Below are the code and all the weights of a small trained network. Each question names an input and a target symbol and asks about switching units off, where a switched-off unit gives its printed mean instead of its output.

import numpy as np


def w(rows, s, z=0):
    codes = np.array(rows[::2]) - 128.0
    scale = np.full(codes.shape[1], s)
    scale[-1] = z or s
    return codes * scale


def f(y):
    return y / 2 * (1 + np.tanh(0.7978845608 * (y + 0.044715 * y**3)))


def softmax(a):
    e = np.exp(a - a.max(-1, keepdims=True))
    return e / e.sum(-1, keepdims=True)


def log_softmax(a):
    a = a - a.max(-1, keepdims=True)
    return a - np.log(np.exp(a).sum(-1, keepdims=True))


def net(x, mask):
    ids = ['ΨΩβδεζμξφ'.index(c) for c in x.split()]
    T = len(ids)
    res = E[ids] + P[:T]
    r = res
    for j in range(3):
        rows = slice(3 * j, 3 * j + 3)
        q, k, v = (r @ M[0][rows].T for M in (Q, K, V))
        z = softmax(np.where(np.tri(T) > 0, q @ k.T / 3**0.5, -1e9)) @ v
        o = O[0][rows]
        res = res + np.where(mask[j], z, o[:, -1]) @ o[:, :-1]
    y = f(res @ A[0][:, :-1].T + A[0][:, -1])
    res = res + np.where(mask[3:7], y, B[0][:, -1]) @ B[0][:, :-1]
    return log_softmax(res[-1] @ U[:, :-1].T + U[:, -1])


Q, K, V, O, A, B = {}, {}, {}, {}, {}, {}
E = w([
[41,120,83,172,105,66],'Ψ',
[80,146,82,67,96,164],'Ω',
[82,1,36,88,148,137],'β',
[157,141,57,121,114,196],'δ',
[63,61,153,86,72,104],'ε',
[119,42,178,110,110,56],'ζ',
[73,132,65,97,191,62],'μ',
[124,203,101,76,131,182],'ξ',
[91,149,188,61,127,97],'φ',
],0.024)
P = w([
[44,125,207,134,245,196],'0',
[70,123,171,121,204,168],'1',
[98,128,146,106,166,140],'2',
[122,130,124,93,125,116],'3',
[156,142,100,81,91,94],'4',
[186,150,81,68,56,74],'5',
[221,165,60,61,27,52],'6',
],0.012)
Q[0] = w([
[201,125,239,144,128,127],'h1',
[74,151,134,120,122,45],'h1',
[117,192,78,230,131,145],'h1',
[55,129,144,87,111,19],'h2',
[175,151,217,171,84,145],'h2',
[142,108,247,86,43,166],'h2',
[156,72,52,86,198,116],'h3',
[161,202,79,140,153,234],'h3',
[224,139,183,175,172,186],'h3',
],0.014)
K[0] = w([
[89,96,224,181,221,113],'h1',
[117,78,75,132,21,79],'h1',
[174,72,156,86,68,220],'h1',
[128,155,41,67,101,3],'h2',
[51,106,123,198,231,152],'h2',
[32,175,116,224,161,70],'h2',
[161,107,97,226,26,85],'h3',
[132,153,145,192,143,194],'h3',
[70,104,161,177,180,162],'h3',
],0.013)
V[0] = w([
[89,77,78,116,94,176],'h1',
[192,51,197,106,124,113],'h1',
[156,95,144,118,93,202],'h1',
[167,123,41,173,142,159],'h2',
[154,65,98,103,252,73],'h2',
[165,199,96,136,188,134],'h2',
[117,136,176,180,63,154],'h3',
[109,157,77,197,67,116],'h3',
[81,158,100,87,169,179],'h3',
],0.011)
O[0] = w([
[213,127,110,48,180,145,227],'h1',
[92,139,87,52,131,41,1],'h1',
[147,77,225,41,111,95,60],'h1',
[15,76,153,166,124,131,70],'h2',
[68,172,99,2,64,105,182],'h2',
[87,145,136,200,27,130,72],'h2',
[154,136,123,65,193,130,67],'h3',
[66,156,126,95,204,114,93],'h3',
[171,113,88,132,106,40,194],'h3',
],0.0085,0.009)
A[0] = w([
[128,16,118,157,217,97,110],'n1',
[122,178,157,42,102,183,186],'n2',
[170,184,118,113,160,254,126],'n3',
[160,207,199,126,120,63,3],'n4',
],0.012,0.0031)
B[0] = w([
[117,253,168,170,107,97,200],'n1',
[143,69,157,240,184,133,240],'n2',
[82,90,178,63,67,155,245],'n3',
[21,147,53,115,167,159,149],'n4',
],0.012,0.011)
U = w([
[94,107,210,59,98,205,252],'Ψ',
[255,106,36,122,84,170,158],'Ω',
[103,108,58,86,49,93,62],'β',
[57,119,220,100,84,27,25],'δ',
[234,133,180,183,147,93,124],'ε',
[94,40,140,74,114,4,97],'ζ',
[154,64,107,245,129,156,11],'μ',
[142,200,140,37,138,122,87],'ξ',
[75,186,88,129,230,235,98],'φ',
],0.0072,0.0041)

Each question gives the input, a string of symbols that net reads in full, and the target symbol t.
The units are the heads (3 rows each of Q, K, V and O) and the neurons (one row each of A and B). Each row of codes is followed by its name. A weight is (code - 128) times the scale printed after its matrix; where a second scale follows, it is the last column's (O, A, B and U).
mask holds one flag per unit, heads first, then neurons. A switched-off unit (its flag False) gives its mean, the last column of its rows in O or B, instead of its output. The means were averaged over made-up inputs and are rounded, as every weight is.
A unit's drop is (log p(t) with every unit on - log p(t) with that unit switched off) / (log p(t) with every unit on - log p(t) with every unit switched off).
The circuit of an input: a set's keep is (log p(t) with only the set's units on - log p(t) with every unit switched off) / (log p(t) with every unit on - log p(t) with every unit switched off). Starting from all 7 units, units are removed one at a time, each time the one whose removal leaves the highest keep (on an exact tie, the one counted first), for as long as the keep stays at least 0.8.
circuit, biggest first: the units of the circuit, biggest drop first
k most important neurons: the k neurons with the biggest drops, biggest first
which heads matter: for each layer, one digit per head in row order, 1 if its drop is at least 0.15 and else 0, layers parted by /
input ζ Ω φ ε ε ζ μ, target Ψ: which heads matter : 011
input Ω β φ Ψ δ ζ ζ, target Ψ: circuit, biggest first : h3; h1; n3
input Ψ β δ Ψ δ Ψ, target δ: which heads matter : 111
input Ω φ μ, target Ω: which heads matter : 011
input ε ε ζ Ψ φ φ μ, target Ω: 2 most important neurons : n2; n1
input ζ ζ Ψ Ψ ε φ φ, target Ψ: circuit, biggest first : n3; h1; h3
input δ Ψ ε Ψ, target ξ: 2 most important neurons : n2; n1
input Ω φ ζ, target ζ: circuit, biggest first : h1
input μ μ Ψ Ψ δ β β, target ζ: which heads matter : 110
input μ μ β, target β: circuit, biggest first : h2; h3; h1
input δ Ψ β, target φ: which heads matter : 011
input ξ ζ δ, target Ψ: which heads matter : 100
input ζ Ψ Ψ ξ ε β, target ξ: circuit, biggest first : n1; h2; n2
input μ Ψ Ψ, target φ: circuit, biggest first : h3; h1
input μ Ψ β Ψ, target ζ: circuit, biggest first : h2; h1; n2
input Ψ φ φ μ μ, target β: circuit, biggest first : h2; h1
input φ δ ε ζ β, target Ψ: circuit, biggest first : h3; n3
input δ δ β, target δ: 2 most important neurons : n1; n2
input Ψ Ω ζ Ψ, target Ψ: circuit, biggest first : n3; h3; h1; h2
input μ Ω φ, target μ: circuit, biggest first : n2; h2
input Ω Ω β μ ξ Ψ, target μ: circuit, biggest first : h2
input β δ δ δ ζ ξ ε, target ε: which heads matter : 111
input Ω Ω φ φ, target φ: which heads matter : 110
input ε μ Ψ Ω μ, target ε: 3 most important neurons : n1; n3; n4
input Ψ μ ζ δ, target Ψ: which heads matter : 000
input μ ε ε ξ Ψ Ψ, target φ: which heads matter : 001
input φ ξ δ μ ε, target μ: which heads matter : 011
input φ Ψ Ψ μ Ψ ζ φ, target Ψ: which heads matter : 101
